Here is a tiny trained network, its code and every weight. The questions are about switching its units off for an input and a class, where a switched-off unit gives its printed mean instead of its output.

import numpy as np


def w(rows, s, z=0):
    codes = np.array(rows[::2]) - 128.0
    scale = np.full(codes.shape[1], s)
    scale[-1] = z or s
    return codes * scale


def norm(h):
    return h / np.sqrt((h * h).mean(-1, keepdims=True) + 1e-5)


def f(y):
    return np.maximum(y, 0)


def log_softmax(a):
    a = a - a.max(-1, keepdims=True)
    return a - np.log(np.exp(a).sum(-1, keepdims=True))


def net(x, mask):
    res = np.array(x, float).reshape(1, 7) / 4 @ E
    u = 0
    for l in range(3):
        y = f(norm(res) @ A[l][:, :-1].T + A[l][:, -1])
        res = res + np.where(mask[u : u + 6], y, B[l][:, -1]) @ B[l][:, :-1]
        u += 6
    return log_softmax(norm(res)[-1] @ U[:, :-1].T + U[:, -1])


A, B = {}, {}
E = w([
[71,113,55,163,95,178,128,153,143,158],'x0',
[111,117,136,130,128,143,120,125,134,119],'x1',
[119,100,87,154,103,96,129,94,162,74],'x2',
[113,76,103,96,120,86,159,196,1,76],'x3',
[94,121,156,85,137,188,97,131,140,128],'x4',
[56,190,156,140,119,86,108,211,215,85],'x5',
[63,122,114,129,170,108,145,89,115,150],'x6',
],0.008)
A[0] = w([
[77,195,154,90,125,48,185,207,255,104,22],'0.n0',
[204,115,93,105,51,166,145,8,57,154,9],'0.n1',
[196,169,105,182,120,85,148,164,127,134,154],'0.n2',
[31,141,127,67,223,104,140,63,113,186,45],'0.n3',
[106,83,140,128,120,146,131,144,147,151,52],'0.n4',
[142,129,207,178,117,136,202,72,247,186,4],'0.n5',
],0.0063,0.0015)
B[0] = w([
[134,110,190,239,110,151,155,70,59,130,254],'0.n0',
[52,190,190,191,111,135,86,112,145,112,230],'0.n1',
[104,38,109,104,137,118,37,182,169,125,180],'0.n2',
[154,123,124,107,76,2,70,93,169,114,193],'0.n3',
[85,99,59,147,185,120,110,152,118,129,141],'0.n4',
[131,54,137,41,139,173,200,126,178,157,221],'0.n5',
],0.0082,0.0058)
A[1] = w([
[156,106,212,80,210,147,141,70,138,59,102],'1.n0',
[63,149,26,82,56,119,109,180,164,254,2],'1.n1',
[4,60,155,107,183,53,153,26,151,132,119],'1.n2',
[70,73,67,196,118,241,143,128,120,180,137],'1.n3',
[134,73,197,79,80,239,49,157,146,72,111],'1.n4',
[70,193,159,185,119,137,99,120,119,136,125],'1.n5',
],0.0062,0.002)
B[1] = w([
[101,105,30,254,229,119,103,176,152,61,195],'1.n0',
[180,92,146,154,193,103,147,143,185,116,166],'1.n1',
[170,177,37,94,86,139,103,193,77,202,254],'1.n2',
[154,113,154,127,220,65,65,153,131,45,226],'1.n3',
[175,121,61,84,68,17,124,165,108,214,209],'1.n4',
[201,183,176,242,79,128,134,126,53,91,189],'1.n5',
],0.0075,0.0067)
A[2] = w([
[123,160,102,72,153,106,176,148,69,2,36],'2.n0',
[189,98,157,200,98,123,52,172,100,164,253],'2.n1',
[114,67,130,100,71,118,140,134,6,115,89],'2.n2',
[154,66,112,128,174,198,52,16,57,121,120],'2.n3',
[133,109,175,154,122,153,98,12,196,173,222],'2.n4',
[143,105,106,143,232,60,76,166,119,82,165],'2.n5',
],0.0073,0.0022)
B[2] = w([
[160,73,198,62,189,165,194,242,184,106,157],'2.n0',
[187,145,65,115,114,127,119,2,49,143,252],'2.n1',
[71,30,144,195,94,129,207,149,163,218,187],'2.n2',
[99,198,231,214,69,164,158,160,101,15,157],'2.n3',
[61,47,156,86,103,167,155,249,56,139,173],'2.n4',
[129,205,68,43,220,185,62,65,204,165,222],'2.n5',
],0.0073,0.012)
U = w([
[95,158,227,183,99,143,135,127,59,78,128],'0',
[97,54,168,82,149,184,233,204,157,149,141],'1',
[138,106,104,94,138,100,100,100,109,147,214],'2',
[160,133,85,108,141,137,146,108,115,140,184],'3',
[146,130,100,60,50,53,95,112,127,154,44],'4',
[139,171,129,137,249,158,130,109,162,76,3],'5',
],0.012,0.0028)

Each question gives the input, the list of numbers given to net, and the class t.
The units are the neurons (one row each of A and B). Each row of codes is followed by its name. A weight is (code - 128) times the scale printed after its matrix; where a second scale follows, it is the last column's (A, B and U).
mask holds one flag per neuron, layer by layer. A switched-off neuron (its flag False) gives its mean, the last column of its row in B, instead of its output. The means were averaged over made-up inputs and are rounded, as every weight is.
A unit's drop is (log p(t) with every unit on - log p(t) with that unit switched off) / (log p(t) with every unit on - log p(t) with every unit switched off).
The circuit of an input: a set's keep is (log p(t) with only the set's units on - log p(t) with every unit switched off) / (log p(t) with every unit on - log p(t) with every unit switched off). Starting from the 12 units with the biggest drops (on a tie, the unit counted first), units are removed one at a time, each time the one whose removal leaves the highest keep (on an exact tie, the one counted first), for as long as the keep stays at least 0.8.
circuit, biggest first: the units of the circuit, biggest drop first
most important unit: the unit with the biggest drop
top k neurons: the k neurons with the biggest drops, biggest first
k most important neurons of layer l: the k neurons of layer l with the biggest drops, biggest first
input [-8,-1,0,0,-3,-1,-6], class 5: circuit, biggest first	[1.n0]
input [7,-6,4,-8,0,-5,7], class 1: circuit, biggest first	[0.n5; 2.n4]
input [0,5,-7,-7,4,-5,0], class 1: top 3 neurons	[0.n5; 2.n4; 0.n0]
input [1,-3,-6,-5,4,-3,-4], class 1: top 4 neurons	[0.n5; 1.n2; 2.n4; 1.n5]
input [6,4,8,6,-1,2,6], class 1: 2 most important neurons of layer 0	[0.n1; 0.n2]
input [8,3,-7,7,3,7,7], class 5: 2 most important neurons of layer 0	[0.n1; 0.n5]
input [-6,-8,-2,6,6,-8,-6], class 0: 3 most important neurons of layer 1	[1.n2; 1.n3; 1.n1]
input [6,1,7,2,-3,-4,4], class 5: circuit, biggest first	[1.n3; 1.n4; 2.n5]
input [-2,0,6,-6,-6,-5,7], class 4: 2 most important neurons of layer 1	[1.n2; 1.n3]
input [-5,1,-3,-6,1,-7,-5], class 0: top 2 neurons	[2.n3; 0.n1]
input [8,8,1,-8,-8,-2,3], class 1: top 4 neurons	[0.n5; 2.n4; 2.n1; 1.n0]
input [-8,5,-6,5,-2,0,3], class 5: top 4 neurons	[1.n0; 2.n5; 1.n4; 2.n4]
input [-4,-3,0,5,1,4,7], class 4: top 3 neurons	[0.n3; 1.n2; 1.n3]
input [5,6,-3,-7,-7,-1,4], class 1: top neuron	[0.n5]
input [-4,-2,8,-8,7,-5,-1], class 1: top 3 neurons	[0.n5; 2.n4; 2.n1]
input [-2,3,-2,-6,2,-6,7], class 4: top 4 neurons	[0.n3; 1.n2; 0.n0; 2.n0]
input [-8,-5,-2,-4,8,8,-7], class 0: 2 most important neurons of layer 1	[1.n3; 1.n2]
input [-8,-3,-2,3,-1,-5,-4], class 5: circuit, biggest first	[1.n0; 1.n2; 2.n5]
input [8,5,-4,-4,2,-4,-2], class 5: 2 most important neurons of layer 1	[1.n3; 1.n2]
input [8,-5,-4,-6,-5,-6,3], class 5: 2 most important neurons of layer 0	[0.n0; 0.n5]
input [8,0,-1,1,-1,-2,4], class 5: most important unit	1.n3
input [-2,6,-5,4,-1,-7,-5], class 0: top 3 neurons	[2.n3; 0.n5; 1.n2]
input [-4,-7,-1,-5,5,-5,8], class 4: circuit, biggest first	[0.n3; 1.n2]
input [-8,4,-4,-6,-4,-1,8], class 4: top 2 neurons	[0.n3; 1.n2]
input [7,-7,3,8,6,-7,-1], class 1: top 2 neurons	[0.n0; 2.n2]
